[ -8  13   2  28   5   2  18 -22 -23  -4 -19  -5   8  12  -4   3 -24  24
  -9  -8   1  13   3  10  -3   2   2 -23 -22 -12  14 -18 -14  19  -1   2
  20  -1  -4   0  -2  17   0  -3  -9 -10  12] : (28).j983
[  8   4   3   8   5  29   7  15 -24  -8  -4   0   9  10   4   3   8  -8
  11  -5   8   6   9  -1  -6  -6  -4 -12   4  -7 -33 -17  -5  -7  14  -4
   4  -2   7  -6 -10  -2  -2   9   3   8  18] : (29).J241
[ -5 -17   2 -15   0  12 -14  17 -34  -8 -14   2 -13  -2   4  -3   3  -7
  10  -6 -11  10   7  -5  -5  -2  -1  -6 -15  -8  22   1  12   7   1 -16
   4   6   1   8   3   8  -8  11   1  16   4] : (29).J576
[  5   8  -5 -12   5  11   5  17   0  -4 -13   2  -6  10   3   3  10   7
   7  -6  15   5  11  -8  -9  -5  -8  -7  -2 -11 -31 -16   6  -7  15  -4
   1   4   4 -14 -13 -21   0   8  -8   0  14] : (29).J57
[ -4   8   3   7   8  -4  -8  -6  -4   4 -26   0  -8  -1  -3  -3  -5  15
   9  -7   2   6   0  -5   8   1  -5  -5 -12  -9  28  -5  -6   3  -1  -7
  13   1   7  -1  -5 -17  -8   2  -6 -10   8] : (29).J241
[ -8   2   4  -7  19  -4  -2 -22 -20   2 -33   1   0  -6  -3   5   8  26
 -22  -9   9  11   3   1   0   5  -6 -21 -32   2  50 -23 -11 -10   5   9
   5  14  -3  16  18 -14   9 -11 -10 -14  14] : (28).J564
[  2 -22   4 -13  12  12   7   5 -17  -2  -3   0   1 -25   6  20  25  16
 -10   3   5  12  22   6  -6  -2  -7 -26 -11  -8   5 -27  -8 -21  18  15
 -16   4   0   9   3  -5   4  -6 -10   0  21] : (21).j442
[-17  -3  -3 -15   4  -7   2  -6  -9  -1 -37  -7 -24   4   1  -5   1  25
   6 -10   6  16   1   1  -4   7  -2 -20 -33 -15  42 -10   8   5  -1  -9
  13  13   3   8   4 -22  -3   2 -10 -17   4] : (29).J576
[ -5   3   3  -6   4   2  -1  -6 -19  -8 -21   0  -3  -6   6   5  -2   4
  13  -5  13   5   7  -3   1  -7  -1  -6  -8 -10  16  -6   1  17  10  -6
   7  15   2  -5   9 -12   3   1  -9  -5  17] : (29).J241
[ -2  -9   7 -12  -1   7  19   2 -15  -9  10   3 -13 -15   3  13  11  -8
  -6   2 -11   9  18  11  -6  -5  -7 -17   3  -5 -19  -1   6 -10   4  -1
  -7  -5 -10  -5  -2   3   2   2   1   7  14] : (21).j969
[-10  -8   5 -20   7  -9 -11  -1  -3   0 -24   3 -26  -1  -3 -10   5  15
   4  -7   7   9   0   0  -2  16   1 -11 -21 -10  50  -1  13  -2  -1 -12
   3   8   2  11   4 -12  -5  -5  -2   1  -1] : (29).J576
[  0  -6  -1 -15   9   0  -7   0 -15   6 -20   7  -6  -9   2  -3  14   6
   3  -9  10  15   9  -3   7   3  -1  -6 -18 -12  50 -23  -5  -2   4   1
   2   2   4   7  -2 -18  -3  -1 -10  -5  17] : (21).j487
[ -3 -13   3 -18   5  -1  10  -3 -15  -3   0   1 -16 -24   7  21  12   4
  -7   5  -4   8  17   4  -2   1  -8 -18  -2  -6   7  -9  -1  -3   7   6
  -7  -2  -7   0   3  -5   2  -5  -4  -3  14] : (21).j969
[  4  -5  -9 -28  15  15   6  12  -4   0 -16   1   3   3  12   9  32   6
   3  -6  22  11  15  -6  -9  -7   1 -18  -8  -6 -15 -31  -5 -34  18   6
  -4   6   1  -1   3 -31   5   0 -11 -11  18] : (21).j442
[  0  19   0  38   0  -3  -7 -11  12   8  -5 -16  21  18  -1 -12 -18  23
  -5  -3   0  -6 -19   3  -1   7   2   6  -5   4  -1 -21 -18  -3  -8   9
   5   1  -1  11  -8   5  -5  -6   1  -6  -7] : (28).j828
[ -8   1   2 -15   1   5  -3   4 -17   1 -14  -4  -7   2   2  -1   7  11
   3 -10   8   6   8  -6  -3   1  -1  -7 -12  -8   1 -13   6  -1  13  -1
  -2   5  -2   5   0 -12   0   0  -4   0   6] : (29).J241
[  6  -3  -8 -19   3  17  -4  26   2  -1  -3   1   1  10   5  -3  21 -10
  13  -8   7   6   8  -4  -9  -3  -2  -3   2  -4 -26 -10  11 -18   8 -10
   1  15   2  -5  -1 -20  -9  15  -4   8   5] : (29).J57
[  4  -5  -9  -4  13  14  -2   6   0   9 -10   5   9  -2  -4  -4  33   7
   0 -10   1  12   5  -4   3   0  -5 -16 -12  -4  10 -25  -4 -37  11   6
  -1   1  -1   1 -10 -25   4  -5  -7  -2   9] : (21).j487
[  1   6   8   5  17  12   6  -5 -20  -3 -21   1   6  -8  -7   4   3  20
   3  -6   8  10   9   0   3  -6  -5 -19 -15   0  16 -18  -7  -4   1   0
   8   0  -1  -5  -8  -7   3   0  -8  -2  16] : (29).J241
[  9   4   0   1   6  10  -6 -10 -21   2  -6   6  18 -13  -1   6   7  -3
  -6   0  22   1  10   2   7 -11  -5  -7  -2   3  28 -15 -18 -14  14   8
  -8 -18  -4  10   5   2   5 -20   2  -4  26] : (28).J564
[ -1  17 -10   0   1  16  14  -6 -14  -3 -15  -5   9  13  18  13   0   7
  -2  -7   8   4  22  10  -7  -8   1  -9  -2 -18 -21 -33  -7   9  13   5
  -3  12  -6  -3   5 -13  -2   6 -13 -13  21] : (28).j983
[  6  17   3  19   4  19  10  -9 -24  -2  13   3  28   4   2   3   2  -8
  -5  -1  12  -4   9  -4  -4 -13  -5  -8   6  -8 -19 -20 -19  -8   9   9
  -2  -5  -4  -7  -4   2   9  -3  -2  -4  18] : (28).J564
[ -1  14  -6  12   4  15  16 -11 -26 -14 -13  -4  17  22   5   4  -6  10
  -5 -11  13   3  16  -2 -11  -8   1  -5 -10  -5 -24 -26   2   2   6   7
   1  11  -1 -17   4   7   9   2  -9  -6  17] : (28).j983
